Below is a small trained network, with its code and all its weights. Each question gives an input and a class and asks what happens when units are switched off, that is, made to give their printed mean instead of their output.

import numpy as np


def w(rows, s, z=0):
    codes = np.array(rows[::2]) - 128.0
    scale = np.full(codes.shape[1], s)
    scale[-1] = z or s
    return codes * scale


def norm(h):
    return h / np.sqrt((h * h).mean(-1, keepdims=True) + 1e-5)


def f(y):
    return np.maximum(y, 0)


def log_softmax(a):
    a = a - a.max(-1, keepdims=True)
    return a - np.log(np.exp(a).sum(-1, keepdims=True))


def net(x, mask):
    res = np.array(x, float).reshape(1, 5) / 4 @ E
    u = 0
    for l in range(4):
        y = f(norm(res) @ A[l][:, :-1].T + A[l][:, -1])
        res = res + np.where(mask[u : u + 9], y, B[l][:, -1]) @ B[l][:, :-1]
        u += 9
    return log_softmax(norm(res)[-1] @ U[:, :-1].T + U[:, -1])


A, B = {}, {}
E = w([
[128,153,223,189,45],'x0',
[81,218,169,2,108],'x1',
[201,250,66,144,127],'x2',
[16,186,93,191,167],'x3',
[127,129,126,127,127],'x4',
],0.0071)
A[0] = w([
[74,194,199,209,128,133],'0.n1',
[192,228,132,167,133,18],'0.n2',
[62,187,156,81,81,81],'0.n3',
[125,95,97,169,56,109],'0.n4',
[139,228,141,169,201,109],'0.n5',
[168,178,115,123,212,121],'0.n6',
[2,129,98,174,135,3],'0.n7',
[121,150,74,144,145,97],'0.n8',
[110,167,131,50,141,26],'0.n9',
],0.0074,0.0055)
B[0] = w([
[112,113,165,148,2,253],'0.n1',
[160,148,78,117,72,168],'0.n2',
[132,201,180,109,183,217],'0.n3',
[140,147,162,145,157,176],'0.n4',
[130,130,74,101,75,209],'0.n5',
[124,89,79,129,77,207],'0.n6',
[113,152,55,128,57,185],'0.n7',
[114,103,100,137,112,167],'0.n8',
[133,177,200,119,143,166],'0.n9',
],0.0088,0.0033)
A[1] = w([
[10,122,144,152,126,77],'1.n1',
[56,67,176,125,178,17],'1.n2',
[105,158,140,87,77,164],'1.n3',
[164,155,86,116,255,1],'1.n4',
[195,48,103,137,45,146],'1.n5',
[107,111,175,139,142,99],'1.n6',
[138,111,140,62,86,105],'1.n7',
[110,102,90,189,106,173],'1.n8',
[42,66,181,122,187,6],'1.n9',
],0.0075,0.005)
B[1] = w([
[159,156,70,121,56,182],'1.n1',
[94,45,131,117,56,147],'1.n2',
[112,130,172,174,176,230],'1.n3',
[66,2,126,115,158,135],'1.n4',
[149,190,196,106,167,253],'1.n5',
[141,120,128,100,98,147],'1.n6',
[184,136,151,166,168,177],'1.n7',
[75,182,170,121,167,224],'1.n8',
[100,37,162,111,9,149],'1.n9',
],0.0085,0.0047)
A[2] = w([
[83,61,62,75,167,117],'2.n1',
[184,180,99,157,131,3],'2.n2',
[137,112,90,190,92,143],'2.n3',
[151,137,178,127,57,114],'2.n4',
[31,146,124,176,131,107],'2.n5',
[124,128,124,131,132,82],'2.n6',
[147,88,139,255,135,79],'2.n7',
[110,111,31,34,217,122],'2.n8',
[159,100,78,244,191,89],'2.n9',
],0.0099,0.0039)
B[2] = w([
[177,140,196,233,91,208],'2.n1',
[139,170,39,69,114,166],'2.n2',
[136,170,89,64,170,179],'2.n3',
[137,93,74,167,167,243],'2.n4',
[110,69,133,59,173,226],'2.n5',
[139,92,128,92,143,128],'2.n6',
[114,168,171,53,210,196],'2.n7',
[135,185,250,254,26,255],'2.n8',
[113,175,184,108,196,191],'2.n9',
],0.0076,0.0046)
A[3] = w([
[30,170,68,181,106,93],'3.n1',
[90,9,155,106,113,225],'3.n2',
[183,103,169,125,87,90],'3.n3',
[83,83,160,51,110,138],'3.n4',
[89,202,165,58,77,187],'3.n5',
[155,132,201,237,63,2],'3.n6',
[234,72,114,77,166,29],'3.n7',
[165,190,13,123,161,135],'3.n8',
[234,127,162,76,93,94],'3.n9',
],0.012,0.0041)
B[3] = w([
[110,34,99,2,132,195],'3.n1',
[236,183,93,132,98,203],'3.n2',
[43,142,69,96,75,180],'3.n3',
[182,156,108,151,127,180],'3.n4',
[176,89,132,171,189,254],'3.n5',
[39,168,55,203,126,228],'3.n6',
[84,108,123,51,135,161],'3.n7',
[174,75,184,164,65,179],'3.n8',
[21,75,92,104,146,204],'3.n9',
],0.0097,0.0089)
U = w([
[54,157,95,210,91,252],'0',
[53,71,82,19,112,84],'1',
[251,130,88,143,31,87],'2',
[157,180,207,125,230,64],'3',
],0.016,0.0033)

Each question gives the input, the list of numbers given to net, and the class t.
The units are the neurons (one row each of A and B). Each row of codes is followed by its name. A weight is (code - 128) times the scale printed after its matrix; where a second scale follows, it is the last column's (A, B and U).
mask holds one flag per neuron, layer by layer. A switched-off neuron (its flag False) gives its mean, the last column of its row in B, instead of its output. The means were averaged over made-up inputs and are rounded, as every weight is.
A unit's drop is (log p(t) with every unit on - log p(t) with that unit switched off) / (log p(t) with every unit on - log p(t) with every unit switched off).
The circuit of an input: a set's keep is (log p(t) with only the set's units on - log p(t) with every unit switched off) / (log p(t) with every unit on - log p(t) with every unit switched off). Starting from the 12 units with the biggest drops (on a tie, the unit counted first), units are removed one at a time, each time the one whose removal leaves the highest keep (on an exact tie, the one counted first), for as long as the keep stays at least 0.8.
units of the circuit, in order: the units of the circuit, biggest drop first
unit that matters most: the unit with the biggest drop
top k neurons: the k neurons with the biggest drops, biggest first
k most important neurons of layer l: the k neurons of layer l with the biggest drops, biggest first
input [2,-8,7,7,8], class 3: top 2 neurons	2.n7, 2.n9
input [4,4,7,0,-5], class 2: unit that matters most	2.n8
input [-3,-7,8,-8,2], class 1: top 3 neurons	3.n7, 3.n9, 3.n2
input [-5,7,4,1,4], class 3: top 2 neurons	0.n9, 3.n5
input [-1,2,6,-7,7], class 1: top 2 neurons	3.n9, 3.n7
input [7,-8,-6,-4,4], class 3: 2 most important neurons of layer 1	1.n1, 1.n9
input [-7,7,-8,4,-4], class 2: top 3 neurons	1.n9, 3.n2, 1.n2
input [-6,2,7,3,-5], class 2: top 2 neurons	0.n5, 0.n6
input [-8,8,5,-3,-7], class 0: top 3 neurons	2.n8, 1.n5, 0.n1
input [6,-5,6,-3,-6], class 0: units of the circuit, in order	3.n9, 3.n2
input [-5,6,3,2,5], class 3: 2 most important neurons of layer 2	2.n4, 2.n1
input [6,-1,6,-8,-3], class 1: units of the circuit, in order	3.n9, 2.n8
input [6,8,6,-5,-2], class 3: 2 most important neurons of layer 2	2.n8, 2.n1
input [-8,5,-2,7,3], class 0: top 2 neurons	2.n8, 2.n1
input [-6,6,1,4,3], class 0: units of the circuit, in order	2.n8
input [-7,7,3,4,-3], class 0: 2 most important neurons of layer 1	1.n5, 1.n8
input [-2,-7,6,2,7], class 3: top 2 neurons	2.n9, 2.n7
input [3,-3,3,-2,-8], class 0: top 3 neurons	1.n5, 3.n9, 3.n2
input [-4,6,5,3,-5], class 3: 2 most important neurons of layer 3	3.n2, 3.n5
input [0,-3,3,4,3], class 1: top 2 neurons	3.n1, 1.n8
input [-7,7,0,2,6], class 0: units of the circuit, in order	2.n8
input [6,2,7,5,4], class 2: 2 most important neurons of layer 3	3.n9, 3.n1
